Each new row is followed by what is left of it after taking away its nearest point in the smallest flat space through zero that holds the rows named last above it.
In the rows, zero is written as 128.
selo, 2 rows:
[[142  93 103 110 156 149 119 116 134 138  93 120 118]
 [163 115  87 115 139 130 139 133 146 162  97 114 127]]
New rows:
[108 133 139 128 125 139 109  91 112 108 102 115 161] : [122 144 127 130 116 129 121 101 120 124 102 111 166]
[107  88 121 141 122 156 107 101 141 130 136  97  86] : [115 112 120 150 103 138 122 115 146 141 150  96  94]
[102 129 149  98 144 154 110  97 143 142 105 111 141] : [108 150 149 106 128 139 122 109 147 151 117 110 148]

dinoz (5 x 13):
[[135 121 106 119 142 108 150 122 156 117 152 134 106]
 [162 113 117 133 140 121 144 131 129 140 171 137 112]
 [123 124 112 124 153  99 159 112 159 104 148 121 113]
 [118 124  76 115 155 137 120 124 142 132 180 150  90]
 [137 110 109 132 161 114 150 114 129 129 185 113  97]]
New rows:
[127 132 142 101 128 168 101 129 107 159 127 142  90] : [132 138 153 113 146 140 133 118 130 132 123 140 113]
[133 164 114 109 156 140 127 147 138 147 122 116 110] : [141 163 128 116 154 135 135 147 134 146 117 110 120]
[131 164 103 151 133 155 132 142 149 141 133 158 156] : [126 146 117 142 121 141 144 134 140 144 128 114 128]

saz (5 x 13):
[[112 127 125 168 157 108 128 128 104 109 148 138  79]
 [119 134 131 138 144 118 126 103 110 105 142 134 101]
 [130 135 114 120 134  95 131 116 111 111 136 105 103]
 [119 137 134 148 145 113 125 114 111 105 148 128  96]
 [110 121 131 158 169 106 131 115  96 123 143 159 112]]
New rows:
[133 110 109 106 120 149 154 110 157 172 127 120 125] : [128 123 128 128 135 133 149 108 147 160 151 118 116]
[139 144 101 125 135 168 161 104 117 122 122 125 108] : [142 150 116 136 142 151 161 125 117 136 133 118 131]
[ 97 140 135 136 141 106 152 130 136 104 159  95 122] : [ 96 123 124 125 135 131 155 128 144 119 137 117 136]

rofu, 3 rows:
[[113 128  77 137 112 111 124 127 139 140 150  81 122]
 [115 139 103 125 124 122 151 119 109 139 161  91 137]
 [ 97 141 112 143 116 120 150 115 116 135 158  90 141]]
New rows:
[ 93 158  92 142 114 110 125 127 123 151 179 101 127] : [120 149 127 129 129 123 112 136 126 141 149 148 121]
[124 123 127 104 119 103 191 106  96 130 142 107 139] : [130 108 130 116 113 100 156 117 130 122 110 128 123]
[112 118 134 167  96 120  97 149 181 145 129 142 109] : [132 129 139 133 116 131 130 144 139 153 153 141 121]

zanav, 5 rows:
[[131 174 152 126 160 107 130 146 122 125 106  99 151]
 [122 156 143 138 134 129 144 159 129 134 141 129 140]
 [125 171 158 131 173 119 126 140 129 136 103 111 128]
 [133 176 137 146 166 109 152 155 121 139 125 126 147]
 [135 175 134 131 177 101 138 143 124 134 110 117 137]]
New rows:
[ 88 151 143 120 131 151 118 120 147 145 136 118 146] : [101 140 115 122 132 136 124 106 140 143 136 126 150]
[151 107 147 144 131 124 116  73 102 113 120 139 159] : [135 132 146 121 137 123 118 114 124 114 147 149 137]

segu (4 x 13):
[[111 140 113 134 141 117 190 116 134 168 139  97 151]
 [163 137 122 121 139 109 139 119 122 136 125 118 166]
 [161 159 125 121 151  93 152  77 112 151 142 146 177]
 [124 134 120 127 142 125 176 109 135 157 147 120 151]]
New rows:
[126  98 148 144 102 130  89 158 118 143 138 125 156] : [115 109 147 147 108 123 106 140 116 157 147 131 159]
[130 137 146  97 119 155 154 119 157 135 151 161 138] : [126 151 141 107 110 131 134 136 142 130 120 134 132]
[109 125 129 129 115  97 126 106 127 132 145 167 130] : [120 111 123 127 111 104 129 134 135 128 134 139 137]

kigu:
[[129 130 128  92  95 133  96 122 129 174 144 146 151]
 [142 164  75  89 116 121 100 148 162 161  88 123 117]
 [149 131  99 110  52  94 113 141 132  99 102 114 116]
 [102 101 113 120 121 131 146 122 119 114 116 121 126]]
New rows:
[155 117 138 129 140 138 132  91 138 132 132 157 114] : [153 114 125 123 129 134 133  94 140 126 121 152 110]
[101  96 151 132 172 136 130 152 119 142 116 121 122] : [123 108 149 126 134 119 112 159 122 137 115 120 121]
[145 104 148 128 119  99 122 112 142  89 106 123  94] : [135 107 149 113 138 116 113 107 146 125 115 135 106]

Liroz:
[[130 122  98 149 129 146 135  94 204  95 157 122 111]
 [141 101 104 137 131 161 141 114 160 110 125 122 105]]
New rows:
[148  75  99 113 129 179 133 133 140 115 121 118 120] : [128 115 121 110 125 136 116 137 130 126 141 124 147]
[117 118 141 111 102 120 118 150  76 145  86 132 129] : [113 124 124 126 102 123 119 125 131 123 113 129 123]

Mupi:
[[125 143 135 121 122 141 166 136 116 141 117 143 126]
 [164 133 134 134 132 134 147 135 123 127  97 155 121]
 [ 97 158 112 123 123 137 197 117 139 141  98 140 136]
 [141 145 139 140 114 146 178 141 108 115  94 161 119]
 [133 172 134 107 134 147 198 130 122 149  94 162 133]]
New rows:
[105 103 129 139 127 131 128 116 132 147  97 165 120] : [102 116 140 126 133 132 110 116 126 136 115 161 126]
[116 121 125 129 113 115  99 141 130 143 138  86 139] : [132 140 130 130 116 122 122 142 126 133 114 108 139]
[126  87 111 107 169 136 107 122 108 110  99  96 143] : [118  98 119 103 161 147 131 130  95 113  97 104 141]

dulu (5 x 13):
[[109 132 138 119 145 127 110 157 141 130 124 144 143]
 [ 98 155 159 117 147 136 119 177 150 137 126 153 164]
 [ 96 115 112 133 109 117 115 114 149 176 139 134 143]
 [ 92 153 132 134 125 138 125 159 145 139 133 156 155]
 [111 106 149 103 149 107  98 137 156 171 125 124 148]]
New rows:
[136 132 135 126 151 148 151 146 120  80 112 147 133] : [125 114 125 127 137 133 146 121 136 123 120 137 136]
[126 145 124 136 144 141 107 165 109 105 123 166  98] : [134 134 137 131 128 133 119 132 115 146 131 142 106]

pavad:
[[133  95 130 119 142 109 107 127 152 147 104 106 178]
 [100 136 164 122 124 110 134 145 143 136 124 135 148]]
New rows:
[ 84 142 152  99 108 126 164 142 139 132 151 161 119] : [118 112 114 100 121 134 144 123 138 135 140 139 129]
[ 99 138 183 110 120 120 150 143 124 110 143 136 121] : [132 113 145 112 131 130 133 124 120 111 135 117 125]

Mafu, 2 rows:
[[ 94 138 127 143  55 138 159 112 132 145 155 106 144]
 [ 72 116 135  98 104 135 155 127  97 133 145 137 162]]
New rows:
[100 124 145 131  95 134 154 144 118 140 134 134 139] : [128 125 143 137 123 129 136 149 127 134 121 137 123]
[137 166 110 190 101 136 136 132 141 127 114 113 120] : [116 150 116 156 133 135 136 142 114 119 109 135 136]
[138  69 129 109 144 124 117 120 134 114 144 129 154] : [144  77 126 124 125 125 119 115 146 119 148 118 149]

Lufe (3 x 13):
[[142 124 111 144 115 159 131 153 106 149 104 110 136]
 [162 153 115 124 179 150 155 107 132 116 159 153 157]
 [135 167 155 171 146 118  83 102 123 154 154 123 130]]
New rows:
[161 121 139 135 149 138 114 151 164 120 107 112 177] : [147 115 148 130 140 122 107 148 171 115 107 112 167]
[143 132 121 123 149 167 128 109 120 141 144 140 148] : [120 117 130 116 125 147 118 114 126 138 133 133 130]

Mirop:
[[150 128 119 104 165 133 163 113 163 121 113 146  94]
 [119 111 119 125 156 125 158  98 127 124  99 149 135]
 [138  97 129 130 138 148 145 123 112 115 126 139 112]
 [131  93 134 147 135 149 141 111  90 109 117 135 132]
 [134  94 150 157 147 163 149  95  85 101 115 142 148]]
New rows:
[158 103 126 149 121 116 132 116  99 127 119 112 114] : [145 119 135 135 126 113 134 121 128 145 134 126 130]
[136 150 113 120 136 119 184  93 143 123 101 115 108] : [122 138 128 128 107 131 162 120 124 133 136 114 124]

sodoz (5 x 13):
[[122 143 134 154 127 140 127 120 146 108 133 125 153]
 [127 127 125 160 126 146 107 130 146 121 136 130 146]
 [120 135 129 161 129 145 109 124 150 114 134 126 152]
 [143 141 126 191 118 174 108 139 159 109 151 136 169]
 [140 157 126 140 138 156 123 146 143 134 123 140 130]]
New rows:
[108 111  81 140 131  97 128 138 133  92 145 133 109] : [116 137  85 129 139 115 131 149 128  94 148 130 112]
[133 146 131 120 139 151 129 125 113 113 135 165 109] : [121 128 131 125 135 139 120 113 114 107 138 158 114]

nuvap:
[[158  90 157 132 106 136 137 138 102  94  86  97 109]
 [146  95 152 125 111 151 119 148 120  83  87  77 126]
 [189 104 133 145 137 156 118 100 153  85 139 131 155]
 [179 104 145 160 136 141 132 124 132 106 101 126 130]
 [158 109 127 137 139 161 144 108 141 103 118 137 131]]
New rows:
[147 118 114 136 143  84 114 126  90 147 168 138 137] : [130 110 108 128 154 127 127 135 104 129 136 120 134]
[109 144  84 134 139  76  97 121 124 113 149 109 110] : [123 128  86 142 147 102 119 114 126  99 125 113 100]
[119 110 131 133 117 137  83  91 114 148 135 151 134] : [112 108 133 136 121 147  88 102 115 147 114 141 129]

Lura, 5 rows:
[[ 78 103 158 136 144 106 132  91 124 174 149 135 148]
 [125 105 125 144 141 103 145 119 119 146 141 125 120]
 [116 103 126 151 129 125 131 102 130 152 121 139 144]
 [134 119 130 129 124 138 181 131 100 132 120 125 159]
 [134  98 121 116 129 111 136  95  98 153 142 103 172]]
New rows:
[ 86 129  85 137 150 119 154 123 117 154 160 133 139] : [100 147  76 127 138 137 133 133 128 133 147 133 136]
[118 155  93 139 140  90 127 118  84 127 131 152  96] : [112 163 100 129 129 112 122 111  85 126 119 156 122]

Rop:
[[117 194 135 108 107 144 138 128 114 144 142 108 104]
 [121 161 155 133 150 165 142  90 127 101 165 137 148]]
New rows:
[123 162 142 127 118 147 145 117 120 144 134 112 107] : [130 121 136 138 128 134 138 120 128 137 123 123 119]
[ 82 129  97 107 131 132 136 135 108 148 155 147 100] : [ 85 112  98 114 141 132 135 130 112 139 156 155 111]
[111 181 147 128 157 154 139 136 141 130 177 133 137] : [119 136 127 132 151 125 126 160 147 141 148 134 133]

rafo:
[[145 148 117 159 139 104 168  88 112 100 120  66 140]
 [131 139 107 110 117 152 106 148 120 156 126 148 120]
 [129 135  89 138 116 145  79 142 134 150 135 136 131]]
New rows:
[ 93 104 133 130 116 151 151  82 100 126 100 110 123] : [ 88  98 125 133 111 157 126  92 109 134 106 123 124]
[128 115 147 137 132 105 101 127 146  98 136 129 114] : [139 135 133 121 128 119 112 130 125 113 126 125 107]
[127 108 131 144 133 154 143 126 144 132 113  75 101] : [123 103 134 135 130 161 133 137 148 140 115  92  98]

Zefi:
[[121 116 156 144 124 109 151  81 131 102  96 126 108]
 [172 110 108 137 125 143  69 102 114  72 127 121 123]
 [117 100 112 111 112 163  99 134  90 151 163 107 139]
 [122  87 133 136 111 141 102  72  96  94 127 108 114]]
New rows:
[119 120 143  92  86 105 117 103  95 133 103 128 136] : [122 142 129  94  98  98 110 124 113 129 110 142 142]
[138 156 126 125  88 113 140 172 123 121 112 112 119] : [120 146 123 129  85 114 130 153 115 109 120 109 115]

nuvo:
[[124 141 144 167 124 155 126 128 162 139 141  76 120]
 [126 141 160 169 119 143 120 129 186 143 135  84 122]]
New rows:
[137 124 127  97 160 133 110 136 174 131 104 109 106] : [136 122 113  90 164 138 115 135 152 127 107 110 106]
[139 122 146 134 151 103 133 124 151 146 108 146 117] : [136 124 129 137 156 121 140 123 127 143 117 129 113]
[137 123 123 111 122 105 127 116 142 122 100 197 123] : [131 133 115 139 125 142 133 115 137 125 118 146 114]

Vog (2 x 13):
[[121 115 134 137 102 152 141 186 138 113 125 145 165]
 [128  92 148 161 143 104 174 165 108 100 124 127 141]]
New rows:
[108 125 124 157 173  98 168 106 115 124 120 132 108] : [103 141 114 140 143 133 145 123 137 133 121 146 127]
[129 108 119 101 101 144 103  81 155 143 122 143 127] : [129  87 131 121 111 128 130 101 142 127 120 142 133]

febod, 2 rows:
[[128 155 114 141  95  97 115 123  92  94  91 164 157]
 [128 143 120 135 110 111 121 126 109 110 108 147 143]]
New rows:
[126 115 144 143 135 138 163 101 136 109 134 130 144] : [126 132 129 145 124 125 161 121 143 114 127 123 130]
[151 153 122 125 136 130  95 147 120 111 101 129  95] : [151 136 136 122 149 145  98 132 119 112 111 130 103]
[120 121 138  91 135 159  97 157 133 123 127 109  90] : [120 124 139  96 127 152  92 146 115 107 115 127 109]

rereg (5 x 13):
[[133 142 139 134 144 119  80  88 154 145 117 106 127]
 [132 113 164 106 152 167 173 132 170  99 127 141 134]
 [121 111 135 151 137 129 117 100 139 137 120 125 106]
 [114 133 149 140 143 132 170 133 138  93 121  98 181]
 [102 115 137 123 146 150 132 149 113 108 110 164 121]]
New rows:
[108 110 117 163  99 123 147 134  98 138 126 106 160] : [124 117 132 127 114 143 123 128 128 144 124 127 143]
[114 110  97 136 121 116  87 117 102 122 154 154  93] : [122 120 118 125 131 124 116 117 129 101 157 132 129]

derat:
[[145 128 120 101  72 132 148 176 151 169 157 139 127]
 [150  95 122  92 126 148 138 167 154 136 153 151 125]
 [136 103 123 107 108 139 129 140 135 154 137 133 127]
 [171 127 107  88 107 127 136 147 129 167 111 141 105]]
New rows:
[113 161 140 132  99 141 125 117 140  85 134 121 119] : [126 136 133 112 102 150 119 113 137 101 125 126 111]
[144 146 109 148 103 159 129 134  99 145 167  95 101] : [147 136 110 146 131 164 125 130 100 126 163 101  99]

Tibi:
[[135 103 124 141 140 118 105 138 167 138 147 153 108]
 [130  58 151 132 115 112 104 176 131 151 159 138 103]
 [125  74 118 172 140 123 143 134 128 173 160 169 150]
 [134  89 107 176 111 111 122 172 110 134 135 152 135]
 [123 123 139 163 123  86 116 158 130 129 122 145 135]]
New rows:
[139 153 150 169 127 102 137 102 136  90 122 127 131] : [144 119 148 151 121 127 139 106 127 102 141 121 119]
[121 116 115 110 114  99 169 130  93  99 119  91 143] : [126 108 109 116 134  96 153 121 136 108 134 113 128]
[118 128 110 139 143 156 150 116 169 140 139 136 129] : [114 130 129 135 123 139 144 142 146 128 126 119 127]

simad, 2 rows:
[[147 163 144 120 133 118 140 132 159 137 116 134  98]
 [121 109 116 144 117 137 130 116 120 125 160 117 137]]
New rows:
[ 93 121 127 145 123 124 101 167 107 133 143 108 147] : [105 143 136 142 125 118 110 168 128 139 140 110 127]
[ 98 105 120 131 125 115 114 131 103 123 134 128 165] : [115 134 132 129 126 108 127 130 132 131 134 130 137]
[117 111 132 112 114 135 123 154 124 131 161  95 171] : [128 133 143 103 120 128 128 160 141 136 145 101 154]

Tobad:
[[110  70 146 149 122 119 127 142 113 150 154 138 139]
 [149 117 113 155 107 140 113 137 116 132 128 120 144]
 [103 127  97 158 106 116 125 137 159 111 132 134  80]]
New rows:
[121  87 147  77 146 147 130 158 134 133 124 104 157] : [121 102 119  96 129 148 123 161 151 118 117 101 133]
[114 128  92 136  99 118 116 102 154  98 147 151  95] : [132 121 118 116 115 127 118  97 128 114 147 147 134]

luzop, 3 rows:
[[124 110 122  91 181 159 144 148  94 106 153 135 100]
 [120 118 123 147 186 152 174 128  88 116 160 154 125]
 [130  94 132 119 179 132 162 143 120  99 135 111 121]]
New rows:
[151 130 115 106 127 117 101 118 123 154 112 137 140] : [151 120 117 116 145 117 120 118 119 147 116 136 144]
[146 109 141 155 163 133 123 123 114 171 141 154 126] : [151 104 144 136 150 125 107 130 130 168 128 136 122]

pove, 4 rows:
[[144 113 148 147 134 127 144 144 120 135 139  81 123]
 [108 144 131 104 134 148 115 105 116 111 121 148 145]
 [155 131 160 146 118 126 123 136 135 127 131  95 146]
 [159 139 183 157 124 135 145 172  88 140 141  85 121]]
New rows:
[119 132 121 157 143 118 135  88  86 121 135 137 150] : [131 130 118 168 134 105 135  97  99 128 135 138 146]
[134 117 123 113 103  94 159 112 131 143 152 140 131] : [132 124 137 108 106 105 157 108 119 136 152 134 140]

ledev (3 x 13):
[[140 156 105 125 103 105 138 163 105 133 154 101 117]
 [136 181 135 184 134 159 166 143 148 159 156 126 128]
 [135 124  98 137 128 144 117 117 112 108 156  97 142]]
New rows:
[105 145 119 137 103 127 138 133  92 172 168 145 124] : [ 99 120 125 127 113 133 124 112  96 161 153 154 131]
[130 124 108 126 143  99 147 125 116 112 104 145 104] : [132 130 104 141 148 114 150 119 119 112 115 139 110]

Tepu, 5 rows:
[[162 115 145 107 171  97 114 129 136 136  99 162 112]
 [136 139  92 111 147 130 124 176  97 144 135 146 133]
 [158 117 157  83 107 151 103 149 139 174 171 128 111]
 [139 144 137 114 157 128 121 135 139 121 136  89 129]
 [114 139  78  88 117 122 117 107 127 107 109 130 116]]
New rows:
[144 132 130 116 154 131  78 153 149 102 123 162 120] : [124 133 131 140 128 145  90 145 148  96 134 148 130]
[102 139  90 128 127 114 180  99 102 109 137 152 150] : [130 133 130 109 139 118 166 106 121 130 155 139 140]
[159 105 142 115  93 152 143 123 145 129 129 139 106] : [153 121 123 127 121 145 151 137 133 113 119 126 118]

vuf:
[[132 104 166 130 115 126 128 124 131 119 146 119 124]
 [116  85 144 151 125  97  97 134 116  96 166 135 105]
 [115  94 160 171 106  95  90 117 128 130 166 136 120]
 [117 105 170 158 102 105 129 114 161 148 139 135 151]]
New rows:
[136  80 134 121 122 138 116 142 125  82 138 113  90] : [132 113 117 134 115 141 120 129 142 127 114 122 116]
[101 146 160 106 139 122  83 121 134 148 108 165 139] : [105 139 162  91 146 128  91 128 129 130 109 160 131]
[152 129 164 128 125 128 126 134 105  86 159 107 108] : [139 151 134 141 129 118 134 132 127 113 134 125 133]

Lafe, 2 rows:
[[166  92 107 132 129 184 108 121 124 103 136 107 121]
 [162  87 117 150 119 167 113 123 123  97 139  95  91]]
New rows:
[152 139 124 142 128  90 129 120 136 154 111 109 113] : [161 135 115 133 134 109 123 118 136 153 111 112 128]
[108 106 151 154 115  71 138 129 107 141 127 127 101] : [128  99 130 132 129 115 124 124 107 139 126 135 138]
